Here is a tiny trained network, its code and every weight. The questions are about switching its units off for an input and a target symbol, where a switched-off unit gives its printed mean instead of its output.

import numpy as np


def w(rows, s, z=0):
    codes = np.array(rows[::2]) - 128.0
    scale = np.full(codes.shape[1], s)
    scale[-1] = z or s
    return codes * scale


def norm(h):
    return h / np.sqrt((h * h).mean(-1, keepdims=True) + 1e-5)


def softmax(a):
    e = np.exp(a - a.max(-1, keepdims=True))
    return e / e.sum(-1, keepdims=True)


def log_softmax(a):
    a = a - a.max(-1, keepdims=True)
    return a - np.log(np.exp(a).sum(-1, keepdims=True))


def net(x, mask):
    ids = ['αβγηθλξπσ'.index(c) for c in x.split()]
    T = len(ids)
    res = E[ids] + P[:T]
    u = 0
    for l in range(3):
        r = norm(res)
        for j in range(2):
            rows = slice(2 * j, 2 * j + 2)
            q, k, v = (r @ M[l][rows].T for M in (Q, K, V))
            z = softmax(np.where(np.tri(T) > 0, q @ k.T / 2**0.5, -1e9)) @ v
            o = O[l][rows]
            res = res + np.where(mask[u + j], z, o[:, -1]) @ o[:, :-1]
        u += 2
    return log_softmax(norm(res)[-1] @ U[:, :-1].T + U[:, -1])


Q, K, V, O = {}, {}, {}, {}
E = w([
[109,202,196,95,193,117,72,182,143],'α',
[172,253,170,124,204,160,73,143,108],'β',
[216,168,22,89,180,101,139,124,138],'γ',
[131,105,136,176,119,107,67,140,115],'η',
[168,86,210,124,124,132,195,116,102],'θ',
[182,81,183,166,129,119,95,106,140],'λ',
[233,200,17,152,227,225,17,168,123],'ξ',
[180,138,31,72,196,169,128,199,154],'π',
[136,67,156,157,106,175,109,178,42],'σ',
],0.0061)
P = w([
[47,157,53,94,138,186,183,52,129],'0',
[132,69,160,168,254,167,100,105,189],'1',
[134,110,126,135,215,136,129,107,163],'2',
[150,115,126,139,198,131,112,112,163],'3',
[166,121,126,139,178,126,107,116,163],'4',
[178,121,126,138,155,123,103,119,162],'5',
[191,122,130,147,136,119,97,131,159],'6',
[197,119,124,146,102,117,101,139,156],'7',
[208,112,124,153,74,105,101,155,152],'8',
[206,120,114,147,35,88,109,173,152],'9',
[218,115,130,154,23,102,97,154,146],'10',
],0.0043)
Q[0] = w([
[85,178,87,72,165,91,117,120,116],'L0H0',
[44,51,174,217,58,61,182,1,66],'L0H0',
[49,32,152,148,90,100,186,134,65],'L0H1',
[56,173,122,109,129,95,128,120,60],'L0H1',
],0.0069)
K[0] = w([
[206,66,208,174,139,62,148,203,100],'L0H0',
[29,129,136,155,248,203,154,60,121],'L0H0',
[80,74,140,158,216,182,141,80,90],'L0H1',
[67,79,1,51,230,168,128,149,175],'L0H1',
],0.0058)
V[0] = w([
[160,164,115,172,144,179,182,122,105],'L0H0',
[111,157,3,107,124,80,110,75,114],'L0H0',
[185,114,48,152,147,191,156,118,124],'L0H1',
[137,29,41,33,136,179,144,154,204],'L0H1',
],0.0041)
O[0] = w([
[104,94,133,236,157,87,157,92,82,219],'L0H0',
[34,166,140,2,168,69,57,158,10,200],'L0H0',
[69,43,221,95,174,151,98,69,203,253],'L0H1',
[219,200,227,132,40,197,127,56,204,174],'L0H1',
],0.005,0.0021)
Q[1] = w([
[169,62,125,131,147,142,76,177,188],'L1H0',
[73,2,192,176,112,54,134,111,29],'L1H0',
[148,192,104,78,151,175,128,147,104],'L1H1',
[132,168,90,121,123,119,84,127,160],'L1H1',
],0.009)
K[1] = w([
[147,134,122,67,1,106,143,95,84],'L1H0',
[13,176,134,126,159,173,165,42,150],'L1H0',
[137,107,160,136,48,47,108,209,138],'L1H1',
[154,144,88,119,56,131,128,206,189],'L1H1',
],0.0071)
V[1] = w([
[91,142,87,200,115,84,2,60,182],'L1H0',
[91,159,71,160,111,250,98,231,135],'L1H0',
[170,80,164,120,101,90,114,131,131],'L1H1',
[230,104,30,85,147,176,189,157,145],'L1H1',
],0.0043)
O[1] = w([
[56,43,117,75,44,139,116,210,252,171],'L1H0',
[212,165,154,90,62,3,52,77,166,4],'L1H0',
[149,114,87,48,189,150,62,148,144,136],'L1H1',
[130,109,252,114,134,208,167,130,71,167],'L1H1',
],0.006,0.0016)
Q[2] = w([
[144,254,56,95,109,179,172,159,224],'L2H0',
[113,129,149,193,101,91,176,117,100],'L2H0',
[231,91,170,118,181,177,111,202,163],'L2H1',
[147,56,129,157,107,102,102,134,134],'L2H1',
],0.0072)
K[2] = w([
[206,42,126,208,195,129,106,231,186],'L2H0',
[97,103,141,173,116,128,140,76,138],'L2H0',
[163,152,91,149,45,191,105,183,44],'L2H1',
[104,60,119,194,2,78,133,178,120],'L2H1',
],0.0066)
V[2] = w([
[83,214,155,109,119,138,216,126,228],'L2H0',
[172,158,108,178,112,248,108,46,177],'L2H0',
[97,61,254,88,96,28,218,167,110],'L2H1',
[128,233,114,107,138,82,185,105,170],'L2H1',
],0.004)
O[2] = w([
[255,212,114,122,101,147,143,215,120,155],'L2H0',
[136,99,66,130,65,56,147,161,123,253],'L2H0',
[174,155,57,105,239,173,99,139,241,36],'L2H1',
[197,39,111,115,114,146,69,207,78,36],'L2H1',
],0.0063,0.0036)
U = w([
[208,167,247,76,85,171,89,64,105,199],'α',
[171,206,115,174,167,118,145,2,184,210],'β',
[66,130,110,125,183,102,113,200,36,182],'γ',
[27,161,170,22,169,194,53,113,94,186],'η',
[164,127,115,231,170,189,218,77,51,38],'θ',
[72,75,94,179,88,204,204,175,193,165],'λ',
[110,117,58,79,128,77,78,158,218,39],'ξ',
[196,181,52,148,97,41,124,197,59,6],'π',
[87,66,188,136,14,62,132,54,110,141],'σ',
],0.008,0.0015)

Each question gives the input, a string of symbols that net reads in full, and the target symbol t.
The units are the heads (2 rows each of Q, K, V and O). Each row of codes is followed by its name. A weight is (code - 128) times the scale printed after its matrix; where a second scale follows, it is the last column's (O and U).
mask holds one flag per head, layer by layer. A switched-off head (its flag False) gives its mean, the last column of its rows in O, instead of its output. The means were averaged over made-up inputs and are rounded, as every weight is.
A unit's drop is (log p(t) with every unit on - log p(t) with that unit switched off) / (log p(t) with every unit on - log p(t) with every unit switched off).
The circuit of an input: a set's keep is (log p(t) with only the set's units on - log p(t) with every unit switched off) / (log p(t) with every unit on - log p(t) with every unit switched off). Starting from all 6 units, units are removed one at a time, each time the one whose removal leaves the highest keep (on an exact tie, the one counted first), for as long as the keep stays at least 0.8.
units of the circuit, in order: the units of the circuit, biggest drop first
unit that matters most: the unit with the biggest drop
heads that matter: for each layer, one digit per head in row order, 1 if its drop is at least 0.15 and else 0, layers parted by /
input γ β λ λ π λ θ β π π, target α: heads that matter	00 / 11 / 00
input η σ ξ λ, target η: units of the circuit, in order	[L0H0 L2H0]
input λ η η λ σ ξ π λ π ξ π, target σ: units of the circuit, in order	[L2H1]
input π σ α, target β: heads that matter	10 / 00 / 00
input α β σ π λ λ η β λ η, target α: units of the circuit, in order	[L2H0 L1H1 L0H0]
input γ σ π σ ξ, target β: heads that matter	01 / 00 / 00
input γ γ γ θ γ ξ λ α, target λ: heads that matter	10 / 10 / 00
input ξ λ ξ π θ β π γ π π ξ, target α: heads that matter	00 / 00 / 00
input η θ θ α λ ξ σ, target η: units of the circuit, in order	[L0H0 L2H0]
input θ β η σ, target θ: heads that matter	10 / 10 / 00
input α π α γ β η β λ γ η λ, target α: heads that matter	01 / 10 / 10
input β ξ λ λ π ξ λ, target β: units of the circuit, in order	[L2H1 L0H1 L1H1]
input π γ ξ λ, target π: heads that matter	01 / 00 / 10
input θ π η π η π γ η θ, target θ: heads that matter	00 / 10 / 00
input π γ λ σ π σ ξ β, target σ: units of the circuit, in order	[L2H1 L2H0]
input α π π σ π σ η, target α: heads that matter	01 / 11 / 00
input σ π π π λ α θ π λ η β, target ξ: heads that matter	10 / 11 / 00
input θ σ ξ σ γ ξ θ λ, target θ: unit that matters most	L1H0
input η π θ ξ, target θ: heads that matter	11 / 10 / 01
input η θ λ, target η: units of the circuit, in order	[L0H0]
input θ π σ θ η γ γ η γ λ π, target λ: units of the circuit, in order	[L1H0 L2H0]
input π λ π θ η π α, target α: heads that matter	10 / 00 / 00
input π α α ξ η γ θ, target π: units of the circuit, in order	[L0H1 L2H0]
input π ξ β π ξ, target α: units of the circuit, in order	[L1H0 L1H1]
input η β π η α σ η λ θ π, target θ: units of the circuit, in order	[L1H0 L2H0 L0H1]
